Below is a small trained network, with its code and all its weights. Each question gives an input and a class and asks what happens when units are switched off, that is, made to give their printed mean instead of their output.

import numpy as np


def w(rows, s, z=0):
    codes = np.array(rows[::2]) - 128.0
    scale = np.full(codes.shape[1], s)
    scale[-1] = z or s
    return codes * scale


def f(y):
    return np.maximum(y, 0)


def log_softmax(a):
    a = a - a.max(-1, keepdims=True)
    return a - np.log(np.exp(a).sum(-1, keepdims=True))


def net(x, mask):
    res = np.array(x, float).reshape(1, 6) / 4 @ E
    y = f(res @ A[0][:, :-1].T + A[0][:, -1])
    res = res + np.where(mask, y, B[0][:, -1]) @ B[0][:, :-1]
    return log_softmax(res[-1] @ U[:, :-1].T + U[:, -1])


A, B = {}, {}
E = w([
[21,135,162,21],'x0',
[228,83,155,57],'x1',
[176,9,154,155],'x2',
[192,225,18,73],'x3',
[124,201,254,34],'x4',
[192,190,217,205],'x5',
],0.0057)
A[0] = w([
[193,81,186,199,3],'N0',
[126,212,104,125,201],'N1',
[107,132,45,181,97],'N2',
[107,126,134,196,41],'N3',
[170,126,107,4,109],'N4',
[77,109,218,95,151],'N5',
[65,157,116,148,226],'N6',
[159,251,198,122,68],'N7',
[185,50,73,119,149],'N8',
[129,97,161,92,52],'N9',
[174,130,96,158,81],'N10',
],0.015,0.0035)
B[0] = w([
[110,195,180,252,235],'N0',
[68,199,158,147,236],'N1',
[157,103,23,85,242],'N2',
[141,67,136,107,182],'N3',
[199,67,159,107,245],'N4',
[54,63,143,140,255],'N5',
[109,167,109,90,222],'N6',
[99,195,212,51,244],'N7',
[165,197,138,90,255],'N8',
[108,80,96,151,170],'N9',
[107,121,76,105,199],'N10',
],0.023,0.0077)
U = w([
[172,117,121,59,69],'0',
[115,161,187,63,127],'1',
[77,59,205,111,253],'2',
[148,107,187,176,9],'3',
[3,126,92,104,181],'4',
],0.013,0.0018)

Each question gives the input, the list of numbers given to net, and the class t.
The units are the neurons (one row each of A and B). Each row of codes is followed by its name. A weight is (code - 128) times the scale printed after its matrix; where a second scale follows, it is the last column's (A, B and U).
mask holds one flag per neuron, in row order. A switched-off neuron (its flag False) gives its mean, the last column of its row in B, instead of its output. The means were averaged over made-up inputs and are rounded, as every weight is.
A unit's drop is (log p(t) with every unit on - log p(t) with that unit switched off) / (log p(t) with every unit on - log p(t) with every unit switched off).
The circuit of an input: a set's keep is (log p(t) with only the set's units on - log p(t) with every unit switched off) / (log p(t) with every unit on - log p(t) with every unit switched off). Starting from all 11 units, units are removed one at a time, each time the one whose removal leaves the highest keep (on an exact tie, the one counted first), for as long as the keep stays at least 0.8.
circuit, biggest first: the units of the circuit, biggest drop first
unit that matters most: the unit with the biggest drop
k most important neurons: the k neurons with the biggest drops, biggest first
drop when u is switched off: that unit's drop, to one decimal
input [5,0,3,-5,-8,-5], class 0: unit that matters most => N8
input [1,3,-7,-6,-8,0], class 0: 2 most important neurons => (N5; N1)
input [6,4,-7,-2,-4,-2], class 2: 2 most important neurons => (N2; N8)
input [0,-5,-1,-3,8,2], class 4: 3 most important neurons => (N5; N4; N8)
input [6,-2,-7,-7,7,-3], class 4: 2 most important neurons => (N5; N6)
input [2,0,1,6,-6,5], class 0: 3 most important neurons => (N5; N0; N2)
input [5,-5,0,8,-6,-3], class 0: 3 most important neurons => (N5; N2; N0)
input [4,-2,4,-2,4,-1], class 2: 2 most important neurons => (N2; N1)
input [-3,4,5,3,0,3], class 3: 2 most important neurons => (N0; N7)
input [6,-2,-4,-7,6,8], class 2: 2 most important neurons => (N5; N7)
input [3,-6,3,-3,6,1], class 4: 2 most important neurons => (N4; N6)
input [3,1,0,-6,-2,5], class 2: 2 most important neurons => (N5; N2)
input [3,0,8,-1,3,6], class 2: 2 most important neurons => (N5; N8)
input [-7,-4,5,-2,-8,-1], class 0: circuit, biggest first => (N2)
input [1,8,2,4,-7,8], class 3: 3 most important neurons => (N0; N7; N6)
input [0,2,6,5,-4,1], class 0: 2 most important neurons => (N7; N1)
input [8,1,-8,4,-7,-5], class 0: 2 most important neurons => (N4; N5)
input [-3,-3,5,2,-4,4], class 3: drop when N5 is switched off => 0.2
input [1,-1,1,-3,-5,6], class 3: drop when N0 is switched off => 0.2
input [7,-7,-4,7,5,-7], class 1: unit that matters most => N4
input [3,4,0,-5,-7,5], class 3: drop when N0 is switched off => 0.1
input [2,4,-4,-4,6,1], class 2: drop when N5 is switched off => 0.6
